Here is a tiny trained network, its code and every weight. The questions are about switching its units off for an input and a target symbol, where a switched-off unit gives its printed mean instead of its output.

import numpy as np


def w(rows, s, z=0):
    codes = np.array(rows[::2]) - 128.0
    scale = np.full(codes.shape[1], s)
    scale[-1] = z or s
    return codes * scale


def norm(h):
    return h / np.sqrt((h * h).mean(-1, keepdims=True) + 1e-5)


def softmax(a):
    e = np.exp(a - a.max(-1, keepdims=True))
    return e / e.sum(-1, keepdims=True)


def log_softmax(a):
    a = a - a.max(-1, keepdims=True)
    return a - np.log(np.exp(a).sum(-1, keepdims=True))


def net(x, mask):
    ids = ['ΓΔΞβεζω'.index(c) for c in x.split()]
    T = len(ids)
    res = E[ids] + P[:T]
    u = 0
    for l in range(2):
        r = norm(res)
        for j in range(3):
            rows = slice(2 * j, 2 * j + 2)
            q, k, v = (r @ M[l][rows].T for M in (Q, K, V))
            z = softmax(np.where(np.tri(T) > 0, q @ k.T / 2**0.5, -1e9)) @ v
            o = O[l][rows]
            res = res + np.where(mask[u + j], z, o[:, -1]) @ o[:, :-1]
        u += 3
    return log_softmax(norm(res)[-1] @ U[:, :-1].T + U[:, -1])


Q, K, V, O = {}, {}, {}, {}
E = w([
[162,166,132],'Γ',
[48,181,67],'Δ',
[119,133,139],'Ξ',
[162,173,114],'β',
[118,135,138],'ε',
[68,252,180],'ζ',
[246,158,150],'ω',
],0.029)
P = w([
[161,255,141],'0',
[126,213,146],'1',
[129,196,130],'2',
[84,164,123],'3',
[78,122,112],'4',
[59,111,113],'5',
[27,120,112],'6',
],0.009)
Q[0] = w([
[37,222,127],'0.h1',
[66,160,183],'0.h1',
[80,46,2],'0.h2',
[23,75,226],'0.h2',
[158,75,41],'0.h3',
[132,147,98],'0.h3',
],0.021)
K[0] = w([
[107,211,96],'0.h1',
[68,153,98],'0.h1',
[149,4,131],'0.h2',
[15,161,164],'0.h2',
[127,158,181],'0.h3',
[117,147,120],'0.h3',
],0.026)
V[0] = w([
[58,247,207],'0.h1',
[80,161,79],'0.h1',
[136,106,162],'0.h2',
[81,121,253],'0.h2',
[155,118,158],'0.h3',
[74,231,150],'0.h3',
],0.011)
O[0] = w([
[88,158,7,248],'0.h1',
[109,119,113,154],'0.h1',
[130,135,110,117],'0.h2',
[186,145,160,152],'0.h2',
[116,143,108,125],'0.h3',
[113,91,43,210],'0.h3',
],0.016)
Q[1] = w([
[66,36,252],'1.h1',
[156,87,150],'1.h1',
[79,106,107],'1.h2',
[186,164,95],'1.h2',
[210,177,129],'1.h3',
[132,139,130],'1.h3',
],0.036)
K[1] = w([
[254,134,167],'1.h1',
[117,167,102],'1.h1',
[93,66,128],'1.h2',
[195,91,106],'1.h2',
[197,137,133],'1.h3',
[147,140,125],'1.h3',
],0.036)
V[1] = w([
[153,172,182],'1.h1',
[94,189,208],'1.h1',
[252,96,108],'1.h2',
[158,76,94],'1.h2',
[12,210,183],'1.h3',
[87,56,57],'1.h3',
],0.026)
O[1] = w([
[171,122,76,10],'1.h1',
[133,135,64,37],'1.h1',
[4,105,181,201],'1.h2',
[128,156,152,172],'1.h2',
[181,144,103,126],'1.h3',
[179,72,138,208],'1.h3',
],0.024,0.012)
U = w([
[156,79,115,42],'Γ',
[148,164,176,92],'Δ',
[182,206,153,80],'Ξ',
[140,152,1,138],'β',
[74,126,112,254],'ε',
[165,65,124,65],'ζ',
[189,126,173,75],'ω',
],0.013,0.0044)

Each question gives the input, a string of symbols that net reads in full, and the target symbol t.
The units are the heads (2 rows each of Q, K, V and O). Each row of codes is followed by its name. A weight is (code - 128) times the scale printed after its matrix; where a second scale follows, it is the last column's (O and U).
mask holds one flag per head, layer by layer. A switched-off head (its flag False) gives its mean, the last column of its rows in O, instead of its output. The means were averaged over made-up inputs and are rounded, as every weight is.
A unit's drop is (log p(t) with every unit on - log p(t) with that unit switched off) / (log p(t) with every unit on - log p(t) with every unit switched off).
The circuit of an input: a set's keep is (log p(t) with only the set's units on - log p(t) with every unit switched off) / (log p(t) with every unit on - log p(t) with every unit switched off). Starting from all 6 units, units are removed one at a time, each time the one whose removal leaves the highest keep (on an exact tie, the one counted first), for as long as the keep stays at least 0.8.
units of the circuit, in order: the units of the circuit, biggest drop first
unit that matters most: the unit with the biggest drop
heads that matter: for each layer, one digit per head in row order, 1 if its drop is at least 0.15 and else 0, layers parted by /
drop of u: that unit's drop, to one decimal
input ε β ω Δ ζ, target Ξ: unit that matters most => 1.h2
input ω ζ β ζ, target β: units of the circuit, in order => (1.h1; 1.h3)
input β ε Ξ Γ, target ζ: heads that matter => 000 / 111
input β Γ β, target ω: heads that matter => 110 / 111
input Ξ Ξ ζ ω ζ ζ Ξ, target β: heads that matter => 100 / 011
input ε Δ Γ β ε Ξ, target ζ: heads that matter => 000 / 011
input ω ζ Δ β ζ, target Ξ: heads that matter => 010 / 110
input ω ζ Ξ ζ ζ Γ, target β: heads that matter => 000 / 000
input β Γ Γ, target ω: heads that matter => 010 / 111
input Γ ε β, target ζ: heads that matter => 010 / 111
input ζ ζ β, target β: drop of 1.h2 => 0.1
input ζ Ξ ε, target β: drop of 0.h2 => 0.0
input β β ε, target ζ: drop of 1.h1 => 0.6
input ζ Ξ Γ, target β: units of the circuit, in order => (1.h2)
